Below is a small trained network, with its code and all its weights. Each question gives an input and a target symbol and asks what happens when units are switched off, that is, made to give their printed mean instead of their output.

import numpy as np


def w(rows, s, z=0):
    codes = np.array(rows[::2]) - 128.0
    scale = np.full(codes.shape[1], s)
    scale[-1] = z or s
    return codes * scale


def norm(h):
    return h / np.sqrt((h * h).mean(-1, keepdims=True) + 1e-5)


def f(y):
    return np.maximum(y, 0)


def softmax(a):
    e = np.exp(a - a.max(-1, keepdims=True))
    return e / e.sum(-1, keepdims=True)


def log_softmax(a):
    a = a - a.max(-1, keepdims=True)
    return a - np.log(np.exp(a).sum(-1, keepdims=True))


def net(x, mask):
    ids = ['αβγζημξπστ'.index(c) for c in x.split()]
    T = len(ids)
    res = E[ids] + P[:T]
    u = 0
    for l in range(3):
        r = norm(res)
        for j in range(2):
            rows = slice(3 * j, 3 * j + 3)
            q, k, v = (r @ M[l][rows].T for M in (Q, K, V))
            z = softmax(np.where(np.tri(T) > 0, q @ k.T / 3**0.5, -1e9)) @ v
            o = O[l][rows]
            res = res + np.where(mask[u + j], z, o[:, -1]) @ o[:, :-1]
        u += 2
        y = f(norm(res) @ A[l][:, :-1].T + A[l][:, -1])
        res = res + np.where(mask[u : u + 4], y, B[l][:, -1]) @ B[l][:, :-1]
        u += 4
    return log_softmax(norm(res)[-1] @ U[:, :-1].T + U[:, -1])


Q, K, V, O, A, B = {}, {}, {}, {}, {}, {}
E = w([
[134,172,120,184,101,144,41,152],'α',
[119,162,116,162,203,84,154,136],'β',
[170,144,161,118,250,142,108,138],'γ',
[166,97,163,72,158,184,76,147],'ζ',
[68,134,171,218,104,110,191,158],'η',
[163,48,60,153,100,108,167,189],'μ',
[101,111,169,163,152,171,142,204],'ξ',
[152,89,63,59,122,151,38,150],'π',
[167,121,80,120,102,71,139,57],'σ',
[52,124,59,106,97,114,104,118],'τ',
],0.011)
P = w([
[212,57,84,188,130,129,52,253],'0',
[198,193,70,102,113,147,123,204],'1',
[181,180,129,86,105,61,121,222],'2',
[110,48,126,179,165,91,64,82],'3',
[146,207,54,134,123,244,211,107],'4',
[130,210,197,35,60,6,180,214],'5',
[76,77,151,161,153,66,140,90],'6',
[87,205,81,100,174,221,229,65],'7',
],0.0045)
Q[0] = w([
[131,67,184,111,137,7,74,174],'0.h0',
[122,35,126,189,158,134,78,45],'0.h0',
[110,77,122,174,151,173,130,99],'0.h0',
[91,121,153,197,158,99,179,142],'0.h1',
[227,118,118,103,181,109,197,118],'0.h1',
[140,114,195,142,164,177,127,175],'0.h1',
],0.022)
K[0] = w([
[121,58,44,212,187,222,126,52],'0.h0',
[151,248,71,116,99,221,199,126],'0.h0',
[134,208,104,50,114,167,200,138],'0.h0',
[99,145,130,211,155,111,205,164],'0.h1',
[221,54,132,98,189,100,234,109],'0.h1',
[122,157,229,143,175,177,117,180],'0.h1',
],0.017)
V[0] = w([
[23,149,59,186,99,118,88,127],'0.h0',
[133,111,180,242,93,160,86,189],'0.h0',
[165,153,174,122,40,196,44,79],'0.h0',
[146,195,49,164,169,64,76,125],'0.h1',
[246,99,158,54,115,135,143,65],'0.h1',
[25,125,121,81,121,138,115,131],'0.h1',
],0.011)
O[0] = w([
[216,99,49,135,239,229,189,77,232],'0.h0',
[135,54,195,227,40,219,158,47,198],'0.h0',
[180,210,164,65,53,159,100,1,105],'0.h0',
[220,238,93,88,136,46,159,66,254],'0.h1',
[68,36,106,118,217,40,6,87,21],'0.h1',
[160,94,87,164,49,225,138,30,153],'0.h1',
],0.0053,0.0074)
A[0] = w([
[100,90,57,144,75,69,152,205,123],'0.n0',
[115,58,84,68,116,198,23,139,104],'0.n1',
[99,89,255,106,244,174,62,126,3],'0.n2',
[223,82,113,185,149,173,62,199,161],'0.n3',
],0.015,0.0015)
B[0] = w([
[187,86,90,136,79,114,131,139,209],'0.n0',
[130,165,205,48,100,96,158,137,209],'0.n1',
[99,180,8,140,107,178,148,174,221],'0.n2',
[161,121,173,139,143,165,63,157,253],'0.n3',
],0.015,0.0075)
Q[1] = w([
[145,45,10,77,37,125,143,122],'1.h0',
[127,73,65,120,73,92,146,55],'1.h0',
[69,77,65,115,105,152,200,24],'1.h0',
[112,129,175,189,25,39,138,53],'1.h1',
[171,103,165,157,171,105,125,144],'1.h1',
[38,52,139,71,91,208,159,139],'1.h1',
],0.013)
K[1] = w([
[151,33,128,12,217,110,127,172],'1.h0',
[177,126,122,60,209,111,144,68],'1.h0',
[209,121,128,70,203,162,222,128],'1.h0',
[110,75,122,55,196,230,80,230],'1.h1',
[97,115,103,144,146,161,198,131],'1.h1',
[204,204,144,252,100,160,56,135],'1.h1',
],0.012)
V[1] = w([
[142,100,106,114,131,140,150,121],'1.h0',
[119,157,121,119,253,176,156,133],'1.h0',
[132,139,127,95,140,154,66,64],'1.h0',
[93,162,59,156,85,131,105,124],'1.h1',
[155,155,57,148,119,160,79,129],'1.h1',
[192,211,133,196,95,156,41,117],'1.h1',
],0.0065)
O[1] = w([
[135,117,135,106,112,83,134,113,140],'1.h0',
[68,95,24,86,89,48,211,100,125],'1.h0',
[125,124,55,160,89,153,139,166,122],'1.h0',
[170,104,137,152,201,112,129,79,144],'1.h1',
[172,127,173,140,165,91,83,79,209],'1.h1',
[176,60,94,142,125,108,47,3,254],'1.h1',
],0.0038,0.0063)
A[1] = w([
[32,23,135,186,132,115,109,109,8],'1.n0',
[77,128,148,232,126,170,190,182,126],'1.n1',
[35,118,98,137,189,153,140,85,71],'1.n2',
[61,2,120,105,178,102,97,44,85],'1.n3',
],0.014,0.0018)
B[1] = w([
[67,145,179,177,120,122,133,135,138],'1.n0',
[106,122,169,167,196,126,103,68,255],'1.n1',
[176,135,115,135,156,116,73,117,149],'1.n2',
[139,108,86,164,94,148,8,132,154],'1.n3',
],0.013,0.0038)
Q[2] = w([
[60,146,135,177,47,51,132,120],'2.h0',
[179,141,62,123,77,227,3,114],'2.h0',
[134,66,159,93,185,84,92,122],'2.h0',
[165,204,86,100,165,132,130,131],'2.h1',
[30,159,153,161,40,23,137,193],'2.h1',
[63,199,133,156,127,112,112,27],'2.h1',
],0.013)
K[2] = w([
[113,194,100,48,128,90,122,168],'2.h0',
[89,90,150,192,204,253,86,132],'2.h0',
[80,49,133,143,97,108,122,91],'2.h0',
[110,58,127,78,138,95,125,95],'2.h1',
[74,170,85,81,158,143,21,159],'2.h1',
[83,96,164,63,102,186,103,153],'2.h1',
],0.015)
V[2] = w([
[196,117,172,109,211,87,117,96],'2.h0',
[81,120,164,104,144,170,207,173],'2.h0',
[146,87,127,96,123,147,65,110],'2.h0',
[63,248,2,244,142,138,93,143],'2.h1',
[109,110,73,93,96,229,181,210],'2.h1',
[135,210,209,127,161,168,175,223],'2.h1',
],0.0083)
O[2] = w([
[67,159,69,157,94,113,130,140,205],'2.h0',
[106,113,172,142,151,154,106,145,4],'2.h0',
[145,126,126,123,141,96,155,108,190],'2.h0',
[143,110,118,164,174,68,97,2,209],'2.h1',
[156,109,151,69,169,130,71,122,186],'2.h1',
[113,71,110,79,138,145,92,127,130],'2.h1',
],0.008,0.0032)
A[2] = w([
[192,131,216,153,191,62,155,179,157],'2.n0',
[115,109,188,207,139,57,199,78,192],'2.n1',
[75,129,71,67,145,84,207,56,141],'2.n2',
[159,35,107,139,156,95,175,248,9],'2.n3',
],0.014,0.0014)
B[2] = w([
[72,223,135,180,189,77,95,114,252],'2.n0',
[72,176,74,154,51,140,79,214,237],'2.n1',
[61,126,173,148,181,144,226,64,216],'2.n2',
[192,116,215,96,125,99,255,128,222],'2.n3',
],0.0097,0.0049)
U = w([
[209,166,128,163,106,140,76,163,254],'α',
[94,177,122,130,137,96,190,96,212],'β',
[167,124,60,110,254,162,120,115,83],'γ',
[97,129,110,52,98,173,124,189,80],'ζ',
[55,106,151,187,107,149,104,146,82],'η',
[178,44,147,141,131,92,167,176,70],'μ',
[78,61,175,173,168,175,109,132,105],'ξ',
[119,127,208,51,124,95,86,88,95],'π',
[108,79,63,147,109,45,72,113,88],'σ',
[160,98,95,121,74,191,165,40,88],'τ',
],0.0064,0.0045)

Each question gives the input, a string of symbols that net reads in full, and the target symbol t.
The units are the heads (3 rows each of Q, K, V and O) and the neurons (one row each of A and B). Each row of codes is followed by its name. A weight is (code - 128) times the scale printed after its matrix; where a second scale follows, it is the last column's (O, A, B and U).
mask holds one flag per unit, layer by layer, with each layer's heads first. A switched-off unit (its flag False) gives its mean, the last column of its rows in O or B, instead of its output. The means were averaged over made-up inputs and are rounded, as every weight is.
A unit's drop is (log p(t) with every unit on - log p(t) with that unit switched off) / (log p(t) with every unit on - log p(t) with every unit switched off).
The circuit of an input: a set's keep is (log p(t) with only the set's units on - log p(t) with every unit switched off) / (log p(t) with every unit on - log p(t) with every unit switched off). Starting from the 12 units with the biggest drops (on a tie, the unit counted first), units are removed one at a time, each time the one whose removal leaves the highest keep (on an exact tie, the one counted first), for as long as the keep stays at least 0.8.
circuit, biggest first: the units of the circuit, biggest drop first
most important unit: the unit with the biggest drop
k most important neurons: the k neurons with the biggest drops, biggest first
k most important neurons of layer l: the k neurons of layer l with the biggest drops, biggest first
heads that matter: for each layer, one digit per head in row order, 1 if its drop is at least 0.15 and else 0, layers parted by /
drop when u is switched off: that unit's drop, to one decimal
input τ τ τ, target τ: 2 most important neurons => 2.n0, 0.n2
input γ μ γ τ ζ ζ π β, target π: most important unit => 0.h0
input τ μ ζ β α σ, target μ: circuit, biggest first => 0.h0, 2.n3
input α η α α α, target τ: heads that matter => 10 / 00 / 00
input ζ μ ζ, target ζ: circuit, biggest first => 0.n1, 0.h1, 0.n2
input α μ τ σ σ ζ π, target β: heads that matter => 10 / 00 / 01
input τ α τ β σ ξ ζ σ, target σ: heads that matter => 01 / 00 / 00
input τ α π τ τ γ, target γ: heads that matter => 11 / 00 / 00
input ζ ζ ξ α, target π: circuit, biggest first => 0.h0, 0.n2
input α σ ζ ξ τ ζ τ α, target π: 2 most important neurons => 0.n2, 0.n1
input γ π μ σ γ ζ α σ, target π: 2 most important neurons => 0.n2, 0.n1
input β β ξ β η ζ ξ, target ξ: circuit, biggest first => 0.h1, 1.n1
input σ π ζ, target ζ: circuit, biggest first => 0.h1, 0.n2, 0.n1
input τ τ γ τ τ β, target γ: circuit, biggest first => 0.h0
input α σ τ γ, target β: circuit, biggest first => 0.h0, 0.n3, 2.n2
input γ ζ τ τ σ α α, target β: 2 most important neurons of layer 0 => 0.n2, 0.n3
input β σ α β τ τ, target μ: 3 most important neurons => 0.n0, 2.n3, 0.n2
input α γ τ ξ ξ γ α π, target π: 2 most important neurons => 0.n1, 0.n2
input ξ α τ η σ β α, target β: 2 most important neurons of layer 0 => 0.n3, 0.n0
input π α η α α σ β, target τ: circuit, biggest first => 0.h0
input σ ζ β β τ, target μ: 2 most important neurons of layer 0 => 0.n0, 0.n2
input ξ π π, target π: drop when 0.n1 is switched off => 0.5
input τ π γ α β τ, target τ: drop when 0.h1 is switched off => 0.1
input π α τ τ α, target γ: drop when 0.n1 is switched off => 0.2
input τ ζ τ ζ σ, target γ: drop when 0.h1 is switched off => 0.2
